Below are the code and all the weights of a small trained network. Each question names an input and a target symbol and asks about switching units off, where a switched-off unit gives its printed mean instead of its output.

import numpy as np


def w(rows, s, z=0):
    codes = np.array(rows[::2]) - 128.0
    scale = np.full(codes.shape[1], s)
    scale[-1] = z or s
    return codes * scale


def f(y):
    return y / 2 * (1 + np.tanh(0.7978845608 * (y + 0.044715 * y**3)))


def softmax(a):
    e = np.exp(a - a.max(-1, keepdims=True))
    return e / e.sum(-1, keepdims=True)


def log_softmax(a):
    a = a - a.max(-1, keepdims=True)
    return a - np.log(np.exp(a).sum(-1, keepdims=True))


def net(x, mask):
    ids = ['αβγδζηλτφψω'.index(c) for c in x.split()]
    T = len(ids)
    res = E[ids] + P[:T]
    u = 0
    for l in range(2):
        q, k, v = (res @ M[l].T for M in (Q, K, V))
        z = softmax(np.where(np.tri(T) > 0, q @ k.T / 3**0.5, -1e9)) @ v
        res = res + np.where(mask[u], z, O[l][:, -1]) @ O[l][:, :-1]
        u += 1
        y = f(res @ A[l][:, :-1].T + A[l][:, -1])
        res = res + np.where(mask[u : u + 12], y, B[l][:, -1]) @ B[l][:, :-1]
        u += 12
    return log_softmax(res[-1] @ U[:, :-1].T + U[:, -1])


Q, K, V, O, A, B = {}, {}, {}, {}, {}, {}
E = w([
[115,98,142,110,155,93],'α',
[82,98,138,72,194,7],'β',
[105,95,140,115,159,98],'γ',
[80,101,184,59,50,180],'δ',
[83,57,148,153,183,164],'ζ',
[135,107,156,159,126,170],'η',
[170,52,144,191,146,110],'λ',
[208,140,153,168,85,103],'τ',
[165,218,138,165,135,139],'φ',
[95,228,125,170,219,187],'ψ',
[89,135,137,212,253,175],'ω',
],0.015)
P = w([
[240,150,194,40,197,125],'0',
[54,188,230,194,103,71],'1',
[197,122,138,153,200,178],'2',
[56,146,105,240,43,87],'3',
[175,111,39,190,174,207],'4',
[60,114,20,254,2,99],'5',
[145,129,13,188,173,218],'6',
],0.0098)
Q[0] = w([
[134,92,160,255,170,121],'L0H1',
[56,52,131,149,76,88],'L0H1',
[198,158,64,46,146,69],'L0H1',
],0.0087)
K[0] = w([
[158,124,128,254,132,102],'L0H1',
[118,34,69,160,82,130],'L0H1',
[115,122,82,68,172,66],'L0H1',
],0.0086)
V[0] = w([
[183,130,120,134,155,154],'L0H1',
[194,156,95,221,174,91],'L0H1',
[97,107,113,92,196,1],'L0H1',
],0.0059)
O[0] = w([
[173,100,140,135,147,137,55],'L0H1',
[171,108,253,130,110,185,253],'L0H1',
[106,101,107,95,48,241,62],'L0H1',
],0.0068,0.00058)
A[0] = w([
[203,106,65,146,218,37,95],'L0N1',
[139,144,222,85,176,148,55],'L0N2',
[209,151,153,154,110,143,2],'L0N3',
[63,164,145,196,101,92,92],'L0N4',
[84,120,195,155,97,129,8],'L0N5',
[149,123,155,99,67,251,31],'L0N6',
[108,94,151,92,95,115,78],'L0N7',
[109,63,133,66,141,83,74],'L0N8',
[162,168,104,83,147,73,39],'L0N9',
[136,120,139,162,124,54,41],'L0N10',
[122,170,105,43,37,87,8],'L0N11',
[93,148,118,193,155,123,29],'L0N12',
],0.011,0.0059)
B[0] = w([
[201,101,164,92,97,196,168],'L0N1',
[164,120,95,111,183,65,182],'L0N2',
[47,177,164,127,93,148,147],'L0N3',
[155,135,89,153,173,48,253],'L0N4',
[78,127,149,168,148,49,142],'L0N5',
[250,120,159,101,150,116,131],'L0N6',
[140,93,146,181,93,132,134],'L0N7',
[160,166,133,153,67,155,156],'L0N8',
[136,64,173,147,171,115,111],'L0N9',
[140,156,113,159,131,90,126],'L0N10',
[195,123,135,148,202,144,152],'L0N11',
[169,123,82,160,182,120,156],'L0N12',
],0.011,0.0048)
Q[1] = w([
[152,126,115,4,181,155],'L1H1',
[141,85,6,110,103,126],'L1H1',
[158,100,96,116,73,154],'L1H1',
],0.015)
K[1] = w([
[84,76,114,7,139,83],'L1H1',
[78,83,36,187,72,181],'L1H1',
[109,134,99,98,66,110],'L1H1',
],0.013)
V[1] = w([
[187,50,183,187,125,108],'L1H1',
[75,6,99,138,181,150],'L1H1',
[126,177,107,140,254,162],'L1H1',
],0.01)
O[1] = w([
[141,59,209,187,173,140,210],'L1H1',
[113,225,254,137,138,100,105],'L1H1',
[168,190,110,190,65,193,254],'L1H1',
],0.013,0.0071)
A[1] = w([
[164,106,97,108,122,169,25],'L1N1',
[164,153,91,147,144,106,2],'L1N2',
[136,150,152,105,111,198,76],'L1N3',
[205,113,182,107,130,156,76],'L1N4',
[137,103,149,83,109,156,188],'L1N5',
[90,112,95,155,201,130,90],'L1N6',
[108,122,103,120,177,76,54],'L1N7',
[89,152,187,125,151,119,92],'L1N8',
[21,119,149,75,32,120,124],'L1N9',
[147,132,83,132,150,182,213],'L1N10',
[118,96,123,122,154,77,46],'L1N11',
[3,174,111,107,117,81,23],'L1N12',
],0.016,0.0084)
B[1] = w([
[93,189,162,147,196,114,165],'L1N1',
[91,90,121,119,108,147,165],'L1N2',
[132,76,116,98,207,91,178],'L1N3',
[90,158,79,89,105,121,224],'L1N4',
[182,165,138,156,122,133,176],'L1N5',
[156,163,101,82,115,106,173],'L1N6',
[154,122,118,162,169,185,148],'L1N7',
[118,81,120,110,56,130,161],'L1N8',
[88,35,158,248,135,158,145],'L1N9',
[123,96,167,89,82,105,254],'L1N10',
[132,154,113,173,99,215,150],'L1N11',
[65,215,88,35,115,135,156],'L1N12',
],0.012,0.015)
U = w([
[84,148,158,120,88,50,58],'α',
[142,13,190,141,137,151,156],'β',
[118,117,104,192,198,2,154],'γ',
[147,109,71,156,145,166,86],'δ',
[116,73,72,135,107,44,81],'ζ',
[65,122,112,131,121,141,84],'η',
[144,181,153,169,125,176,79],'λ',
[66,88,131,139,130,173,116],'τ',
[188,139,149,65,114,154,254],'φ',
[140,127,114,116,46,194,20],'ψ',
[105,185,72,142,146,124,108],'ω',
],0.0093,0.0098)

Each question gives the input, a string of symbols that net reads in full, and the target symbol t.
The units are the heads (3 rows each of Q, K, V and O) and the neurons (one row each of A and B). Each row of codes is followed by its name. A weight is (code - 128) times the scale printed after its matrix; where a second scale follows, it is the last column's (O, A, B and U).
mask holds one flag per unit, layer by layer, with each layer's heads first. A switched-off unit (its flag False) gives its mean, the last column of its rows in O or B, instead of its output. The means were averaged over made-up inputs and are rounded, as every weight is.
A unit's drop is (log p(t) with every unit on - log p(t) with that unit switched off) / (log p(t) with every unit on - log p(t) with every unit switched off).
The circuit of an input: a set's keep is (log p(t) with only the set's units on - log p(t) with every unit switched off) / (log p(t) with every unit on - log p(t) with every unit switched off). Starting from the 12 units with the biggest drops (on a tie, the unit counted first), units are removed one at a time, each time the one whose removal leaves the highest keep (on an exact tie, the one counted first), for as long as the keep stays at least 0.8.
units of the circuit, in order: the units of the circuit, biggest drop first
most important unit: the unit with the biggest drop
top k neurons: the k neurons with the biggest drops, biggest first
top k neurons in layer l: the k neurons of layer l with the biggest drops, biggest first
input λ δ γ η ψ, target φ: units of the circuit, in order => (L1N6; L1N10)
input β γ δ β, target ω: top 2 neurons in layer 1 => (L1N12; L1N10)
input δ δ β δ ω β δ, target η: most important unit => L0H1
input δ γ φ β, target ζ: units of the circuit, in order => (L1H1; L0N4)
input γ τ α ω, target λ: units of the circuit, in order => (L1H1; L0N12)
input β δ ζ β, target α: units of the circuit, in order => (L1H1; L1N8)
input β γ α λ α β, target β: units of the circuit, in order => (L1H1; L0H1)
input ζ δ η α, target γ: units of the circuit, in order => (L0N4; L1N10; L1H1)
input η ζ η ζ, target γ: units of the circuit, in order => (L1N10; L0N4; L0N5)
input η ψ φ η, target ψ: top 2 neurons in layer 0 => (L0N12; L0N4)
input ψ γ ω β η ζ, target γ: top 2 neurons => (L0N2; L0N4)
input η β γ δ, target ω: units of the circuit, in order => (L0H1; L1H1; L1N12; L1N10)
input ζ φ γ φ, target ζ: top 2 neurons => (L0N4; L1N10)
input δ η φ δ δ ψ γ, target φ: most important unit => L0N1
input ψ τ ψ ψ, target ψ: top 2 neurons in layer 1 => (L1N10; L1N2)
input τ φ β δ ζ, target φ: units of the circuit, in order => (L1N6; L1N9)
input δ η φ δ δ ψ φ, target β: top 2 neurons in layer 1 => (L1N10; L1N3)
input φ δ τ β δ β τ, target β: units of the circuit, in order => (L1H1; L1N10)
input ζ η γ ω α δ, target λ: units of the circuit, in order => (L1H1; L0H1; L0N12)
input φ φ ψ φ, target ψ: units of the circuit, in order => (L1H1; L1N10)
input β τ τ ζ, target δ: top neuron in layer 0 => (L0N4)
input β ω ζ φ, target λ: units of the circuit, in order => (L1H1; L0N12)
input γ δ γ α β, target φ: top 3 neurons => (L0N1; L0N3; L1N5)
input φ ψ ω, target φ: units of the circuit, in order => (L1N10; L1N6)
input γ ζ δ γ δ δ, target ω: top 3 neurons in layer 0 => (L0N4; L0N11; L0N1)
input λ ω δ δ α β β, target β: top 2 neurons => (L0N1; L1N9)
input δ ζ δ α β β β, target τ: top 3 neurons => (L1N9; L1N12; L0N4)
